Below are the code and all the weights of a small trained network. Each question names an input and a target symbol and asks about switching units off, where a switched-off unit gives its printed mean instead of its output.

import numpy as np


def w(rows, s, z=0):
    codes = np.array(rows[::2]) - 128.0
    scale = np.full(codes.shape[1], s)
    scale[-1] = z or s
    return codes * scale


def f(y):
    return np.maximum(y, 0)


def softmax(a):
    e = np.exp(a - a.max(-1, keepdims=True))
    return e / e.sum(-1, keepdims=True)


def log_softmax(a):
    a = a - a.max(-1, keepdims=True)
    return a - np.log(np.exp(a).sum(-1, keepdims=True))


def net(x, mask):
    ids = ['ΠΣβδζημξψ'.index(c) for c in x.split()]
    T = len(ids)
    res = E[ids] + P[:T]
    u = 0
    for l in range(2):
        r = res
        for j in range(2):
            rows = slice(4 * j, 4 * j + 4)
            q, k, v = (r @ M[l][rows].T for M in (Q, K, V))
            z = softmax(np.where(np.tri(T) > 0, q @ k.T / 4**0.5, -1e9)) @ v
            o = O[l][rows]
            res = res + np.where(mask[u + j], z, o[:, -1]) @ o[:, :-1]
        u += 2
        y = f(res @ A[l][:, :-1].T + A[l][:, -1])
        res = res + np.where(mask[u : u + 4], y, B[l][:, -1]) @ B[l][:, :-1]
        u += 4
    return log_softmax(res[-1] @ U[:, :-1].T + U[:, -1])


Q, K, V, O, A, B = {}, {}, {}, {}, {}, {}
E = w([
[165,200,164,134,71,197,82,161,133],'Π',
[251,77,255,185,10,98,40,81,27],'Σ',
[118,115,154,182,166,132,31,166,177],'β',
[126,136,133,131,145,81,57,163,145],'δ',
[175,111,127,141,175,145,62,171,149],'ζ',
[116,111,206,152,177,157,113,185,166],'η',
[144,217,176,97,163,161,127,152,92],'μ',
[76,163,194,130,105,82,60,173,180],'ξ',
[129,151,111,156,149,110,21,156,120],'ψ',
],0.0095)
P = w([
[49,77,87,34,233,130,26,3,120],'0',
[103,73,92,96,172,99,105,136,75],'1',
[106,82,101,119,159,105,130,142,86],'2',
[118,96,104,131,152,103,138,139,91],'3',
[133,108,113,148,147,97,142,142,109],'4',
[142,111,110,156,144,92,150,144,111],'5',
[146,122,106,172,144,88,157,139,113],'6',
[153,122,113,178,145,89,158,143,116],'7',
[161,127,113,180,146,90,163,136,131],'8',
[168,130,113,181,144,91,164,128,136],'9',
[168,137,111,196,144,93,167,124,145],'10',
[166,135,106,206,144,96,171,133,140],'11',
[175,149,121,196,143,91,168,113,158],'12',
[171,159,115,212,146,95,173,126,170],'13',
],0.006)
Q[0] = w([
[92,142,99,111,114,82,133,100,110],'0.h0',
[114,114,98,109,196,117,245,91,137],'0.h0',
[144,185,115,138,155,122,70,128,144],'0.h0',
[137,122,151,132,55,169,135,145,131],'0.h0',
[105,144,146,134,165,152,166,151,141],'0.h1',
[167,101,89,155,68,136,128,100,165],'0.h1',
[180,144,150,126,252,134,154,157,95],'0.h1',
[147,106,101,125,140,169,75,127,139],'0.h1',
],0.027)
K[0] = w([
[105,212,2,130,128,137,116,199,169],'0.h0',
[64,115,158,107,234,169,129,182,94],'0.h0',
[182,122,179,124,75,80,154,68,56],'0.h0',
[129,113,94,186,75,132,129,162,150],'0.h0',
[160,100,107,72,147,82,226,189,119],'0.h1',
[144,97,144,120,69,155,50,141,89],'0.h1',
[179,163,123,209,217,122,220,139,126],'0.h1',
[144,146,96,121,126,188,139,142,134],'0.h1',
],0.019)
V[0] = w([
[218,64,14,157,107,127,35,104,106],'0.h0',
[102,110,202,74,37,114,201,71,107],'0.h0',
[185,39,141,135,191,177,230,177,142],'0.h0',
[204,249,52,66,182,78,206,112,47],'0.h0',
[143,102,114,133,164,159,140,152,78],'0.h1',
[123,123,121,162,58,4,142,168,101],'0.h1',
[144,108,130,102,254,89,132,116,118],'0.h1',
[229,82,69,144,64,171,109,140,110],'0.h1',
],0.015)
O[0] = w([
[159,94,45,155,178,137,144,83,47,249],'0.h0',
[172,120,80,90,68,79,193,122,140,128],'0.h0',
[126,128,44,204,93,162,110,136,167,2],'0.h0',
[125,120,172,133,133,182,252,156,151,34],'0.h0',
[139,133,149,113,153,113,151,109,98,146],'0.h1',
[80,122,166,193,78,97,94,64,124,68],'0.h1',
[182,86,92,104,142,112,104,77,90,157],'0.h1',
[105,146,196,143,184,156,222,125,154,114],'0.h1',
],0.012,0.0065)
A[0] = w([
[110,104,140,168,163,108,121,146,170,118],'0.n0',
[91,88,115,197,58,114,93,131,200,125],'0.n1',
[44,97,91,107,67,158,171,115,195,79],'0.n2',
[71,48,69,89,53,169,158,99,253,10],'0.n3',
],0.032,0.011)
B[0] = w([
[174,80,111,111,104,143,100,89,109,254],'0.n0',
[206,103,165,81,124,158,229,11,206,194],'0.n1',
[183,168,62,94,160,49,78,94,141,128],'0.n2',
[151,34,44,225,146,137,67,202,94,128],'0.n3',
],0.011,0.0028)
Q[1] = w([
[62,137,119,178,130,161,90,127,219],'1.h0',
[4,130,124,136,166,88,229,136,235],'1.h0',
[117,74,90,101,125,57,151,152,95],'1.h0',
[179,145,244,121,179,131,69,114,138],'1.h0',
[208,177,130,170,103,129,164,95,75],'1.h1',
[153,118,242,114,148,185,31,154,181],'1.h1',
[60,123,69,156,63,126,211,151,100],'1.h1',
[118,85,54,174,73,71,167,96,105],'1.h1',
],0.043)
K[1] = w([
[74,134,120,77,167,120,99,131,216],'1.h0',
[169,149,61,8,155,170,83,116,130],'1.h0',
[191,98,113,126,102,152,112,149,78],'1.h0',
[62,155,103,170,123,144,150,170,176],'1.h0',
[103,202,102,117,162,171,127,122,111],'1.h1',
[108,117,180,253,93,144,189,139,91],'1.h1',
[123,88,74,76,142,150,106,69,135],'1.h1',
[139,119,146,64,179,159,82,164,163],'1.h1',
],0.05)
V[1] = w([
[70,160,167,113,165,131,114,31,125],'1.h0',
[126,145,145,86,105,73,117,162,117],'1.h0',
[160,122,74,97,82,195,103,140,141],'1.h0',
[176,120,92,153,109,98,165,209,113],'1.h0',
[185,121,72,122,90,156,79,197,212],'1.h1',
[111,77,184,50,83,170,140,148,142],'1.h1',
[59,108,153,165,194,183,72,68,155],'1.h1',
[74,177,174,117,90,8,97,106,103],'1.h1',
],0.011)
O[1] = w([
[111,118,149,190,51,133,124,57,88,254],'1.h0',
[91,125,126,76,76,115,133,166,89,206],'1.h0',
[179,135,110,190,181,75,180,169,101,13],'1.h0',
[130,116,134,35,187,159,122,194,166,93],'1.h0',
[27,80,185,53,137,199,169,94,26,2],'1.h1',
[86,168,61,234,167,113,64,117,66,153],'1.h1',
[153,147,68,10,136,106,151,189,171,118],'1.h1',
[206,99,129,132,254,205,193,148,143,65],'1.h1',
],0.0066,0.0042)
A[1] = w([
[109,140,131,144,134,140,81,119,84,9],'1.n0',
[86,246,202,162,98,200,166,217,166,171],'1.n1',
[31,254,232,203,82,222,214,251,235,94],'1.n2',
[20,197,188,199,91,188,220,217,251,80],'1.n3',
],0.022,0.011)
B[1] = w([
[113,114,112,129,142,110,160,152,160,244],'1.n0',
[152,68,193,152,117,99,169,69,137,248],'1.n1',
[98,224,5,91,116,192,99,179,156,226],'1.n2',
[151,57,216,147,154,72,135,113,79,171],'1.n3',
],0.023,0.013)
U = w([
[97,143,140,134,149,138,2,201,64,249],'Π',
[148,55,181,174,117,135,65,88,107,161],'Σ',
[137,144,93,131,110,208,142,85,177,144],'β',
[149,93,138,82,117,146,145,171,132,63],'δ',
[122,115,136,97,65,116,98,139,118,74],'ζ',
[90,89,126,97,119,172,117,105,70,83],'η',
[100,84,103,136,127,140,128,122,129,65],'μ',
[146,95,119,141,173,187,133,128,112,66],'ξ',
[166,110,129,118,113,121,115,163,154,57],'ψ',
],0.0044,0.012)

Each question gives the input, a string of symbols that net reads in full, and the target symbol t.
The units are the heads (4 rows each of Q, K, V and O) and the neurons (one row each of A and B). Each row of codes is followed by its name. A weight is (code - 128) times the scale printed after its matrix; where a second scale follows, it is the last column's (O, A, B and U).
mask holds one flag per unit, layer by layer, with each layer's heads first. A switched-off unit (its flag False) gives its mean, the last column of its rows in O or B, instead of its output. The means were averaged over made-up inputs and are rounded, as every weight is.
A unit's drop is (log p(t) with every unit on - log p(t) with that unit switched off) / (log p(t) with every unit on - log p(t) with every unit switched off).
The circuit of an input: a set's keep is (log p(t) with only the set's units on - log p(t) with every unit switched off) / (log p(t) with every unit on - log p(t) with every unit switched off). Starting from all 12 units, units are removed one at a time, each time the one whose removal leaves the highest keep (on an exact tie, the one counted first), for as long as the keep stays at least 0.8.
circuit, biggest first: the units of the circuit, biggest drop first
most important unit: the unit with the biggest drop
top k neurons: the k neurons with the biggest drops, biggest first
top k neurons in layer l: the k neurons of layer l with the biggest drops, biggest first
heads that matter: for each layer, one digit per head in row order, 1 if its drop is at least 0.15 and else 0, layers parted by /
input Π Σ Π β Π, target Π: heads that matter : 11 / 11
input η β μ Σ η μ, target η: circuit, biggest first : [0.h1; 0.h0; 1.h1]
input η Σ Π η Π β Π δ η ζ μ ξ, target η: circuit, biggest first : [0.h0; 0.h1; 1.h1]
input Π μ ξ Π Π Π Π Π Π ζ Π μ, target Σ: circuit, biggest first : [1.n2]
input Σ Π δ, target Σ: heads that matter : 11 / 11
input Π β μ μ Π, target Σ: top 4 neurons : [1.n2; 0.n0; 1.n1; 0.n1]
input Π μ Π β Π η, target Π: top 2 neurons in layer 1 : [1.n1; 1.n3]
input Π ψ η ψ Π β Π μ, target Π: heads that matter : 11 / 00
input ζ η Π Σ β μ, target ζ: circuit, biggest first : [1.h1; 0.h0; 0.h1]
input ξ δ Π μ Π μ μ Π μ Σ ψ Π Π ζ, target ξ: heads that matter : 10 / 01
input Π μ Π δ, target Π: heads that matter : 10 / 00
input Π η β Π Π Π Π, target β: circuit, biggest first : [1.n2; 0.h1; 0.h0]
input ψ β μ Π μ Σ β, target ψ: circuit, biggest first : [1.h1; 0.h0]
input μ Π μ Π Π Π δ μ Π η Σ, target μ: most important unit : 0.h0
input β μ η ζ Π Π Π ξ ξ ξ η Π Σ, target δ: heads that matter : 10 / 01
input η Σ δ μ Π Π μ ζ Π ξ ξ Π ζ η, target η: circuit, biggest first : [0.h0; 0.h1; 1.h1]
input ξ μ ψ β η μ Π η η Π η η, target β: circuit, biggest first : [0.h0; 0.n1]
input ζ μ η ξ η ξ Π δ μ Π ξ Σ, target ζ: top 2 neurons : [1.n1; 1.n3]
input Σ Σ Π μ Π μ μ Π ψ ξ β ψ, target Σ: top 2 neurons in layer 1 : [1.n2; 1.n0]
input β β Π Σ Π μ η, target δ: circuit, biggest first : [0.h0; 1.h1]
input ξ Σ β Π ζ Π Π, target ξ: heads that matter : 10 / 01
input Π ξ ξ ξ ξ, target β: circuit, biggest first : [0.h1; 0.n1]
input Π Π η δ η Π, target β: circuit, biggest first : [0.h0; 0.h1; 1.n2; 0.n0]
input Π δ β η ξ ξ β ζ ψ Π Π η Π ξ, target β: circuit, biggest first : [0.h1; 0.n1; 0.h0]
input ζ ζ β Π δ Σ Π Π, target ζ: heads that matter : 11 / 01
input Π ζ Π η μ Σ Π ζ, target Π: top 2 neurons : [1.n1; 1.n0]
input ξ β μ Σ, target ξ: heads that matter : 10 / 01
input μ Π μ μ μ η ξ Σ μ Π Π Π Π, target μ: heads that matter : 11 / 01
